Here is a tiny trained network, its code and every weight. The questions are about switching its units off for an input and a class, where a switched-off unit gives its printed mean instead of its output.

import numpy as np


def w(rows, s, z=0):
    codes = np.array(rows[::2]) - 128.0
    scale = np.full(codes.shape[1], s)
    scale[-1] = z or s
    return codes * scale


def f(y):
    return np.maximum(y, 0)


def log_softmax(a):
    a = a - a.max(-1, keepdims=True)
    return a - np.log(np.exp(a).sum(-1, keepdims=True))


def net(x, mask):
    res = np.array(x, float).reshape(1, 5) / 4 @ E
    y = f(res @ A[0][:, :-1].T + A[0][:, -1])
    res = res + np.where(mask, y, B[0][:, -1]) @ B[0][:, :-1]
    return log_softmax(res[-1] @ U[:, :-1].T + U[:, -1])


A, B = {}, {}
E = w([
[135,122,119,125,117,131,119],'x0',
[137,115,119,118,116,128,120],'x1',
[107,64,254,188,62,167,140],'x2',
[25,133,102,70,79,171,163],'x3',
[179,144,102,86,99,214,242],'x4',
],0.013)
A[0] = w([
[237,93,124,149,198,147,146,213],'N1',
[111,190,70,86,157,114,57,238],'N2',
[177,192,29,77,168,146,201,151],'N3',
[59,122,143,182,98,121,115,76],'N4',
[95,142,73,118,122,17,88,227],'N5',
[131,64,234,83,118,156,200,71],'N6',
[42,152,72,92,204,76,26,225],'N7',
[27,23,166,165,117,83,77,60],'N8',
[210,124,189,179,169,67,97,235],'N9',
[185,86,211,245,158,46,114,137],'N10',
[2,50,101,173,102,150,75,153],'N11',
[12,148,67,187,180,21,44,217],'N12',
[196,200,127,142,208,109,110,194],'N13',
[168,26,176,217,148,64,44,201],'N14',
[167,106,166,190,52,187,205,3],'N15',
[100,62,206,240,85,122,65,205],'N16',
],0.0096,0.0032)
B[0] = w([
[246,188,164,191,193,130,72,197],'N1',
[119,153,150,165,46,142,138,208],'N2',
[98,132,25,171,142,87,184,221],'N3',
[83,73,117,103,163,42,78,166],'N4',
[141,146,179,161,37,189,63,203],'N5',
[123,151,172,79,118,153,106,201],'N6',
[109,127,183,91,91,164,121,229],'N7',
[77,111,133,112,198,87,127,207],'N8',
[144,147,108,186,97,195,184,230],'N9',
[120,47,91,172,114,169,166,247],'N10',
[30,101,121,94,189,69,135,193],'N11',
[137,126,177,108,85,125,112,244],'N12',
[185,162,140,143,125,119,119,199],'N13',
[116,86,87,209,132,170,157,254],'N14',
[134,183,192,122,51,164,62,201],'N15',
[112,82,124,167,153,126,154,251],'N16',
],0.011,0.017)
U = w([
[221,126,220,181,72,166,91,137],'0',
[118,94,31,163,108,163,246,184],'1',
[106,143,182,45,39,155,114,170],'2',
[108,84,136,104,191,64,119,5],'3',
[237,179,51,169,169,72,136,138],'4',
],0.011,0.0024)

Each question gives the input, the list of numbers given to net, and the class t.
The units are the neurons (one row each of A and B). Each row of codes is followed by its name. A weight is (code - 128) times the scale printed after its matrix; where a second scale follows, it is the last column's (A, B and U).
mask holds one flag per neuron, in row order. A switched-off neuron (its flag False) gives its mean, the last column of its row in B, instead of its output. The means were averaged over made-up inputs and are rounded, as every weight is.
A unit's drop is (log p(t) with every unit on - log p(t) with that unit switched off) / (log p(t) with every unit on - log p(t) with every unit switched off).
The circuit of an input: a set's keep is (log p(t) with only the set's units on - log p(t) with every unit switched off) / (log p(t) with every unit on - log p(t) with every unit switched off). Starting from the 12 units with the biggest drops (on a tie, the unit counted first), units are removed one at a time, each time the one whose removal leaves the highest keep (on an exact tie, the one counted first), for as long as the keep stays at least 0.8.
units of the circuit, in order: the units of the circuit, biggest drop first
most important unit: the unit with the biggest drop
top k neurons: the k neurons with the biggest drops, biggest first
drop when u is switched off: that unit's drop, to one decimal
input [3,-3,-2,0,4], class 4: most important unit -> N10
input [-2,4,1,-6,-8], class 1: top 2 neurons -> [N14 N10]
input [-4,-6,-6,0,1], class 4: units of the circuit, in order -> [N3 N10 N14]
input [5,-2,-5,0,-1], class 0: top 2 neurons -> [N11 N5]
input [-3,-2,8,1,-4], class 3: top 2 neurons -> [N8 N4]
input [-7,-2,-6,3,0], class 2: top 3 neurons -> [N14 N10 N7]
input [0,-7,5,1,-8], class 3: top 3 neurons -> [N8 N4 N11]
input [-4,0,-6,-1,0], class 0: top 2 neurons -> [N5 N7]
input [1,-2,-8,6,0], class 2: top 2 neurons -> [N7 N14]
input [6,-5,0,7,-5], class 2: top 2 neurons -> [N7 N12]
input [6,1,-5,-7,1], class 4: top 2 neurons -> [N3 N15]
input [8,-7,4,0,-8], class 1: top 3 neurons -> [N14 N10 N9]
input [6,1,8,8,1], class 2: top 2 neurons -> [N15 N6]
input [0,4,2,-1,-6], class 1: most important unit -> N14
input [5,7,-8,0,-1], class 0: top 3 neurons -> [N5 N11 N13]
input [5,8,0,-7,2], class 4: top 4 neurons -> [N1 N5 N7 N12]
input [-2,6,-7,-3,0], class 0: top 3 neurons -> [N5 N7 N2]
input [-3,6,1,7,5], class 2: top 2 neurons -> [N14 N10]
input [-7,-6,1,-5,0], class 1: drop when N10 is switched off -> 0.4
input [2,-1,2,-6,-5], class 1: drop when N10 is switched off -> 0.2
input [-6,6,2,5,8], class 2: most important unit -> N15
input [-6,-6,-5,5,0], class 2: drop when N7 is switched off -> 0.2
